In the rows, 128 means zero.
Each row is followed by its class.
128; 150; 171; 103; 109; 134; 155; 117; 173; 124; 149; 113; 146; 179; 90; 114; 114; 162; 133; 158; 115; 105; 140; 153; 120; 121; 116; 115; 108; 131; 159; 136; 121; 104; 105; 82; 74	(188)
133; 109; 155; 140; 144; 137; 131; 119; 129; 136; 152; 125; 130; 128; 149; 121; 147; 107; 147; 111; 136; 143; 150; 126; 78; 101; 150; 156; 169; 136; 68; 133; 151; 129; 154; 88; 155	(39)
117; 157; 157; 140; 134; 164; 106; 144; 215; 106; 104; 160; 145; 153; 119; 108; 127; 145; 114; 127; 118; 84; 163; 139; 151; 174; 102; 154; 155; 139; 121; 92; 150; 155; 152; 61; 90	(208)
128; 108; 133; 124; 188; 131; 146; 93; 173; 131; 99; 128; 164; 185; 141; 139; 199; 126; 170; 155; 102; 168; 144; 97; 58; 108; 133; 93; 130; 142; 80; 71; 153; 108; 159; 141; 135	(39)
125; 154; 189; 135; 144; 78; 113; 114; 101; 95; 93; 92; 147; 111; 92; 113; 73; 95; 159; 183; 99; 127; 107; 162; 113; 109; 88; 147; 94; 96; 147; 103; 165; 132; 108; 89; 79	(172)
113; 139; 195; 120; 112; 140; 100; 130; 141; 116; 127; 134; 162; 137; 100; 104; 158; 106; 127; 123; 111; 63; 114; 135; 110; 50; 129; 94; 147; 136; 179; 93; 147; 117; 143; 98; 37	(17)
122; 92; 171; 144; 153; 169; 127; 126; 166; 143; 95; 138; 154; 136; 144; 120; 174; 142; 150; 101; 167; 173; 85; 107; 68; 68; 144; 174; 150; 90; 134; 137; 172; 147; 155; 142; 116	(184)
107; 136; 129; 142; 108; 101; 139; 127; 164; 152; 102; 142; 133; 100; 111; 143; 93; 121; 145; 108; 125; 141; 114; 159; 108; 90; 94; 88; 156; 118; 132; 94; 180; 113; 142; 136; 91	(184)
95; 174; 115; 95; 135; 134; 124; 97; 130; 161; 115; 170; 96; 126; 146; 111; 192; 96; 130; 161; 167; 147; 143; 106; 133; 128; 112; 136; 133; 129; 164; 98; 161; 109; 147; 130; 89	(194)
125; 160; 105; 67; 153; 164; 123; 160; 162; 201; 136; 94; 130; 114; 130; 111; 150; 116; 140; 118; 125; 152; 138; 123; 109; 135; 127; 151; 95; 128; 109; 134; 199; 121; 145; 144; 133	(186)
110; 88; 156; 115; 139; 178; 131; 169; 152; 117; 92; 113; 157; 136; 170; 110; 167; 124; 141; 172; 165; 169; 156; 121; 98; 132; 106; 138; 136; 169; 112; 104; 142; 144; 160; 163; 102	(188)
164; 126; 90; 111; 126; 89; 124; 115; 131; 117; 86; 151; 135; 148; 123; 142; 76; 140; 154; 85; 135; 138; 143; 153; 113; 119; 157; 160; 146; 138; 109; 143; 148; 176; 121; 182; 183	(39)
153; 175; 141; 116; 116; 118; 131; 155; 144; 127; 143; 115; 94; 136; 97; 121; 131; 123; 95; 180; 99; 98; 174; 102; 120; 118; 153; 162; 147; 115; 148; 114; 125; 121; 103; 132; 129	(208)
136; 167; 175; 165; 131; 101; 152; 156; 189; 93; 123; 125; 225; 157; 92; 87; 139; 158; 94; 187; 114; 111; 169; 125; 114; 139; 136; 156; 123; 117; 131; 100; 118; 146; 148; 67; 106	(195)
81; 125; 112; 134; 108; 65; 134; 72; 121; 67; 124; 164; 182; 97; 112; 120; 123; 121; 104; 111; 97; 100; 162; 143; 185; 76; 135; 132; 95; 128; 171; 167; 131; 139; 157; 75; 135	(147)
54; 131; 97; 129; 119; 122; 165; 133; 206; 159; 81; 118; 133; 133; 162; 106; 121; 110; 124; 167; 142; 122; 150; 151; 80; 130; 142; 145; 153; 120; 163; 150; 143; 83; 138; 128; 120	(195)
121; 118; 148; 149; 127; 151; 150; 120; 149; 156; 73; 124; 126; 123; 156; 150; 111; 120; 147; 116; 119; 133; 115; 115; 64; 94; 157; 108; 165; 120; 123; 148; 163; 109; 112; 155; 95	(124)
79; 111; 181; 111; 147; 158; 120; 187; 153; 130; 131; 105; 165; 143; 134; 104; 124; 161; 153; 142; 160; 118; 138; 85; 76; 157; 97; 137; 128; 145; 105; 126; 147; 137; 134; 167; 141	(208)
100; 157; 167; 96; 139; 135; 171; 105; 180; 133; 158; 153; 154; 142; 118; 96; 59; 159; 125; 159; 106; 96; 149; 143; 85; 90; 60; 118; 96; 115; 74; 56; 162; 130; 113; 109; 83	(184)
121; 151; 146; 164; 75; 158; 111; 147; 188; 98; 122; 104; 168; 113; 99; 115; 152; 85; 115; 167; 136; 89; 117; 130; 141; 78; 138; 140; 128; 122; 151; 102; 70; 121; 148; 112; 65	(165)
150; 113; 135; 126; 149; 158; 122; 150; 107; 131; 150; 121; 135; 138; 117; 137; 173; 143; 145; 144; 145; 143; 126; 90; 121; 127; 209; 155; 160; 149; 88; 154; 159; 150; 152; 165; 138	(147)
120; 56; 166; 106; 148; 175; 152; 100; 90; 94; 157; 143; 144; 139; 108; 112; 88; 148; 137; 124; 118; 93; 138; 96; 103; 100; 137; 118; 130; 138; 92; 147; 154; 164; 136; 175; 168	(165)
152; 149; 158; 117; 123; 106; 98; 103; 156; 168; 118; 116; 160; 96; 95; 159; 144; 164; 98; 78; 140; 152; 112; 128; 188; 177; 143; 151; 133; 115; 151; 95; 113; 142; 136; 169; 149	(124)
117; 109; 136; 166; 127; 89; 115; 80; 143; 129; 146; 142; 149; 94; 143; 126; 137; 136; 111; 98; 145; 124; 118; 148; 147; 123; 141; 129; 181; 142; 173; 85; 131; 121; 140; 135; 133	(17)
141; 90; 160; 154; 122; 103; 124; 159; 122; 123; 140; 138; 171; 100; 94; 135; 123; 143; 150; 83; 112; 100; 117; 141; 113; 79; 148; 120; 106; 93; 152; 106; 126; 161; 114; 158; 166	(17)
133; 164; 170; 133; 152; 103; 113; 165; 137; 106; 152; 143; 161; 95; 120; 91; 159; 81; 110; 141; 146; 77; 136; 143; 124; 97; 139; 155; 133; 122; 74; 88; 118; 134; 170; 101; 70	(194)
134; 141; 86; 140; 123; 125; 126; 126; 180; 179; 52; 99; 133; 159; 144; 140; 118; 140; 127; 101; 129; 139; 82; 150; 143; 127; 171; 159; 156; 113; 121; 150; 154; 102; 143; 139; 108	(186)
146; 106; 169; 104; 113; 105; 123; 80; 42; 149; 128; 108; 142; 179; 79; 174; 127; 174; 149; 154; 124; 147; 131; 114; 148; 145; 161; 98; 145; 118; 141; 120; 107; 129; 112; 146; 152	(124)
104; 87; 96; 95; 115; 135; 156; 154; 106; 140; 103; 155; 152; 178; 128; 98; 139; 97; 160; 146; 142; 109; 137; 121; 94; 44; 109; 104; 111; 126; 151; 144; 166; 124; 178; 191; 159	(165)
134; 191; 139; 124; 122; 122; 110; 102; 98; 101; 177; 149; 167; 108; 125; 94; 92; 114; 119; 114; 138; 122; 98; 119; 139; 113; 104; 172; 140; 102; 75; 112; 141; 172; 121; 84; 79	(208)
138; 127; 177; 130; 119; 121; 153; 139; 160; 152; 103; 127; 157; 118; 112; 139; 109; 129; 153; 127; 119; 166; 134; 134; 104; 114; 107; 116; 122; 91; 132; 80; 128; 144; 123; 163; 122	(184)
128; 95; 99; 128; 136; 103; 128; 176; 173; 100; 72; 146; 131; 151; 129; 160; 129; 160; 146; 109; 109; 108; 129; 133; 138; 86; 115; 81; 98; 161; 101; 157; 137; 126; 151; 221; 121	(124)
146; 129; 144; 118; 155; 100; 123; 120; 96; 126; 157; 118; 73; 192; 104; 125; 169; 126; 135; 138; 107; 92; 100; 145; 116; 92; 138; 118; 129; 128; 171; 173; 147; 68; 130; 104; 122	(188)
143; 182; 155; 148; 94; 138; 127; 123; 130; 130; 114; 126; 133; 154; 140; 85; 120; 141; 73; 157; 131; 117; 141; 112; 147; 121; 116; 185; 142; 136; 196; 117; 129; 126; 120; 94; 105	(195)
121; 101; 160; 105; 91; 149; 115; 172; 119; 166; 54; 98; 124; 121; 129; 141; 162; 111; 126; 119; 136; 129; 155; 142; 115; 79; 164; 119; 161; 168; 193; 132; 163; 95; 162; 144; 103	(147)
119; 122; 150; 120; 102; 127; 89; 104; 138; 97; 127; 99; 156; 170; 88; 127; 105; 179; 143; 117; 112; 82; 108; 141; 153; 68; 112; 138; 99; 162; 132; 125; 144; 133; 127; 95; 95	(39)
147; 94; 205; 91; 151; 143; 159; 123; 89; 134; 106; 141; 155; 138; 140; 131; 167; 146; 147; 94; 133; 138; 152; 116; 131; 136; 170; 128; 155; 126; 121; 117; 125; 137; 143; 120; 132	(208)
135; 135; 212; 125; 112; 113; 127; 108; 126; 114; 118; 144; 135; 102; 113; 132; 97; 103; 142; 81; 119; 165; 144; 127; 112; 101; 91; 136; 140; 113; 132; 93; 134; 138; 129; 133; 153	(172)
101; 147; 189; 79; 144; 88; 188; 82; 53; 114; 89; 165; 151; 122; 125; 136; 45; 125; 170; 101; 133; 110; 145; 143; 120; 129; 124; 143; 124; 150; 50; 93; 150; 136; 107; 152; 154	(194)
126; 83; 135; 77; 167; 146; 148; 95; 116; 132; 112; 112; 106; 166; 172; 124; 123; 111; 177; 169; 154; 145; 133; 151; 72; 84; 165; 126; 165; 156; 97; 115; 151; 102; 139; 188; 95	(186)
114; 70; 186; 141; 140; 156; 122; 116; 100; 99; 116; 126; 154; 102; 119; 117; 94; 117; 127; 145; 132; 163; 162; 119; 77; 134; 117; 114; 185; 112; 120; 161; 170; 184; 148; 100; 107	(184)
127; 116; 151; 89; 151; 144; 149; 167; 174; 131; 41; 151; 94; 144; 135; 140; 174; 172; 129; 138; 126; 125; 144; 134; 65; 71; 132; 129; 113; 109; 122; 118; 157; 110; 112; 126; 76	(208)
122; 138; 239; 93; 127; 78; 153; 126; 78; 126; 101; 106; 157; 84; 112; 125; 85; 161; 136; 139; 150; 139; 135; 142; 128; 110; 98; 119; 109; 143; 115; 76; 140; 112; 109; 145; 96	(186)
143; 93; 62; 132; 119; 106; 159; 112; 73; 139; 73; 144; 195; 79; 144; 129; 166; 108; 79; 81; 127; 168; 152; 115; 160; 121; 153; 108; 151; 119; 155; 112; 129; 135; 162; 116; 166	(208)
94; 132; 138; 147; 88; 164; 84; 97; 150; 115; 78; 90; 187; 133; 86; 143; 88; 124; 119; 110; 129; 120; 115; 156; 149; 128; 128; 154; 170; 153; 87; 103; 140; 145; 152; 58; 75	(194)
119; 84; 166; 152; 157; 134; 136; 124; 135; 73; 83; 195; 226; 155; 137; 93; 124; 177; 106; 109; 119; 89; 177; 98; 121; 107; 116; 102; 140; 157; 103; 90; 178; 191; 181; 118; 109	(194)
133; 143; 217; 108; 145; 106; 151; 139; 80; 90; 191; 190; 160; 117; 125; 122; 138; 168; 176; 96; 154; 152; 162; 99; 80; 119; 140; 128; 131; 131; 85; 125; 134; 179; 122; 157; 167	(195)
105; 144; 186; 107; 130; 92; 111; 122; 75; 122; 73; 134; 148; 102; 120; 145; 144; 119; 123; 103; 122; 114; 132; 123; 120; 100; 131; 116; 149; 149; 103; 62; 150; 104; 152; 120; 134	(172)
97; 97; 92; 132; 127; 145; 158; 116; 138; 116; 101; 178; 104; 134; 156; 141; 118; 136; 145; 146; 129; 129; 148; 118; 91; 128; 155; 94; 159; 123; 118; 116; 126; 138; 117; 186; 138	(195)
148; 90; 134; 102; 141; 158; 148; 146; 129; 124; 64; 148; 109; 130; 133; 118; 137; 134; 112; 86; 130; 140; 146; 145; 151; 119; 91; 153; 110; 130; 152; 142; 153; 133; 139; 113; 145	(208)
121; 162; 156; 100; 118; 141; 103; 128; 136; 135; 78; 107; 115; 158; 96; 165; 191; 171; 114; 156; 120; 90; 157; 107; 139; 124; 195; 156; 129; 151; 169; 158; 129; 108; 120; 99; 112	(124)
97; 103; 107; 111; 145; 119; 179; 157; 159; 147; 147; 124; 150; 112; 140; 98; 165; 131; 127; 204; 141; 132; 169; 104; 141; 122; 155; 107; 123; 134; 94; 144; 159; 120; 167; 164; 79	(194)
118; 170; 138; 123; 156; 81; 70; 126; 122; 63; 112; 142; 127; 148; 91; 105; 123; 74; 147; 171; 140; 94; 127; 145; 132; 137; 126; 166; 156; 140; 144; 137; 162; 150; 164; 120; 113	(172)
142; 91; 155; 106; 119; 167; 96; 115; 132; 146; 177; 84; 142; 145; 108; 106; 132; 130; 106; 168; 114; 111; 105; 97; 125; 74; 193; 144; 158; 108; 142; 123; 140; 146; 145; 196; 77	(147)
123; 72; 90; 104; 118; 148; 123; 112; 150; 125; 144; 126; 131; 112; 118; 158; 175; 146; 152; 97; 132; 153; 138; 126; 121; 85; 143; 94; 104; 156; 200; 102; 131; 120; 126; 207; 166	(188)
150; 111; 154; 97; 118; 137; 159; 127; 125; 148; 75; 130; 108; 100; 97; 166; 156; 140; 146; 114; 145; 167; 120; 129; 133; 104; 187; 160; 150; 95; 136; 111; 138; 130; 106; 157; 127	(208)
72; 67; 151; 101; 102; 176; 154; 127; 117; 130; 72; 124; 96; 145; 108; 128; 88; 143; 125; 149; 158; 114; 141; 133; 112; 99; 109; 130; 143; 142; 104; 155; 151; 111; 125; 127; 108	(194)
126; 110; 198; 149; 79; 156; 81; 91; 99; 109; 143; 168; 168; 104; 86; 152; 130; 145; 132; 14; 130; 140; 100; 127; 146; 93; 86; 81; 159; 136; 144; 83; 122; 165; 131; 96; 121	(17)
124; 138; 166; 146; 110; 75; 158; 141; 79; 69; 125; 108; 140; 134; 75; 106; 90; 82; 132; 212; 101; 105; 114; 133; 180; 103; 105; 132; 110; 112; 136; 155; 136; 129; 125; 124; 92	(188)
147; 128; 183; 154; 97; 114; 158; 141; 136; 152; 128; 99; 161; 122; 81; 108; 134; 139; 128; 173; 167; 108; 113; 135; 126; 111; 181; 137; 167; 110; 196; 148; 137; 106; 136; 116; 87	(165)
96; 117; 127; 101; 130; 115; 114; 109; 127; 128; 65; 153; 155; 158; 160; 104; 104; 61; 153; 118; 145; 119; 158; 139; 60; 117; 94; 101; 165; 141; 143; 95; 138; 135; 158; 157; 141	(39)
140; 145; 119; 141; 125; 117; 163; 84; 119; 113; 134; 148; 177; 182; 139; 123; 115; 150; 128; 90; 103; 135; 118; 97; 83; 70; 131; 133; 118; 130; 118; 138; 112; 127; 98; 133; 163	(17)
124; 142; 127; 133; 86; 126; 148; 112; 103; 134; 161; 149; 152; 113; 92; 134; 112; 95; 159; 100; 119; 107; 125; 118; 151; 92; 156; 113; 156; 132; 123; 132; 156; 136; 154; 146; 155	(165)
120; 135; 193; 126; 134; 76; 172; 131; 109; 115; 112; 120; 157; 116; 86; 133; 91; 98; 143; 97; 148; 142; 129; 127; 96; 131; 141; 137; 157; 125; 84; 172; 119; 109; 130; 147; 156	(194)
109; 119; 171; 93; 147; 126; 100; 132; 156; 67; 61; 136; 139; 99; 73; 130; 145; 131; 97; 163; 136; 118; 135; 130; 127; 83; 111; 162; 109; 121; 131; 99; 145; 167; 145; 152; 87	(184)
86; 120; 89; 125; 104; 115; 108; 95; 128; 83; 114; 123; 143; 162; 112; 119; 108; 156; 112; 196; 119; 67; 140; 149; 136; 71; 125; 129; 124; 153; 136; 130; 138; 125; 145; 101; 86	(165)
154; 146; 200; 125; 133; 114; 89; 116; 106; 136; 123; 113; 141; 137; 109; 144; 125; 168; 124; 115; 149; 104; 117; 138; 144; 165; 151; 138; 156; 146; 155; 121; 118; 130; 122; 128; 107	(124)
164; 171; 148; 91; 118; 115; 172; 99; 116; 156; 107; 144; 177; 99; 124; 127; 125; 101; 174; 59; 125; 135; 114; 145; 161; 110; 194; 141; 120; 120; 172; 122; 156; 128; 125; 130; 117	(172)
147; 126; 176; 121; 138; 129; 126; 119; 136; 88; 135; 93; 151; 112; 65; 129; 112; 142; 124; 155; 129; 107; 137; 153; 134; 132; 158; 135; 142; 155; 115; 110; 132; 116; 126; 83; 93	(172)
161; 108; 193; 147; 183; 152; 129; 119; 118; 141; 127; 102; 150; 146; 140; 110; 110; 96; 140; 111; 137; 118; 108; 134; 86; 166; 100; 108; 148; 153; 151; 120; 138; 98; 136; 139; 126	(124)
124; 100; 168; 151; 148; 147; 131; 148; 157; 90; 140; 111; 127; 156; 143; 113; 109; 108; 146; 132; 117; 136; 147; 114; 73; 115; 110; 141; 162; 168; 123; 161; 165; 130; 143; 164; 151	(188)
124; 118; 134; 95; 146; 125; 171; 161; 152; 159; 76; 136; 85; 174; 158; 148; 166; 142; 163; 112; 109; 113; 144; 159; 83; 97; 174; 116; 136; 142; 125; 178; 168; 78; 133; 127; 119	(188)
129; 203; 142; 111; 129; 122; 105; 105; 179; 112; 152; 125; 136; 170; 118; 108; 104; 92; 129; 168; 113; 114; 158; 118; 129; 134; 137; 165; 173; 155; 92; 110; 141; 146; 149; 148; 77	(194)
164; 128; 150; 141; 127; 125; 109; 181; 141; 135; 90; 128; 135; 118; 181; 137; 115; 105; 214; 99; 118; 134; 141; 167; 129; 147; 150; 101; 126; 141; 164; 116; 131; 153; 134; 169; 93	(172)
102; 120; 136; 121; 92; 91; 125; 97; 110; 163; 137; 157; 139; 135; 127; 147; 147; 157; 117; 128; 151; 157; 146; 83; 154; 146; 160; 107; 168; 116; 165; 99; 107; 132; 143; 211; 178	(147)
145; 128; 133; 153; 141; 113; 135; 165; 76; 149; 114; 131; 117; 137; 119; 127; 148; 160; 125; 124; 119; 93; 103; 108; 96; 110; 174; 113; 139; 120; 167; 136; 164; 106; 115; 150; 145	(195)
104; 76; 131; 147; 125; 161; 108; 111; 164; 93; 141; 131; 170; 146; 145; 115; 146; 133; 158; 136; 105; 93; 139; 88; 127; 96; 142; 93; 115; 143; 196; 136; 125; 154; 156; 197; 127	(165)
96; 116; 189; 99; 108; 132; 156; 132; 160; 177; 129; 133; 196; 121; 123; 133; 138; 132; 173; 88; 123; 153; 129; 122; 116; 89; 186; 135; 149; 96; 94; 135; 172; 147; 169; 151; 119	(147)
132; 80; 153; 149; 133; 169; 100; 146; 154; 140; 167; 94; 121; 135; 143; 118; 142; 136; 169; 169; 120; 163; 140; 143; 140; 131; 129; 169; 112; 89; 108; 126; 139; 162; 147; 93; 122	(172)
138; 170; 149; 51; 94; 90; 151; 157; 156; 183; 172; 154; 158; 133; 117; 113; 113; 139; 143; 99; 114; 133; 163; 178; 169; 125; 112; 101; 112; 112; 108; 74; 125; 144; 158; 172; 107	(195)
148; 155; 175; 98; 131; 144; 143; 116; 157; 132; 141; 135; 158; 92; 77; 146; 134; 113; 144; 101; 132; 143; 159; 133; 140; 151; 150; 121; 159; 166; 95; 39; 151; 125; 147; 134; 142	(172)
103; 140; 137; 152; 137; 88; 169; 132; 93; 164; 115; 175; 144; 125; 152; 134; 168; 155; 162; 119; 171; 165; 130; 128; 90; 141; 99; 126; 107; 108; 142; 85; 152; 105; 117; 105; 195	(188)
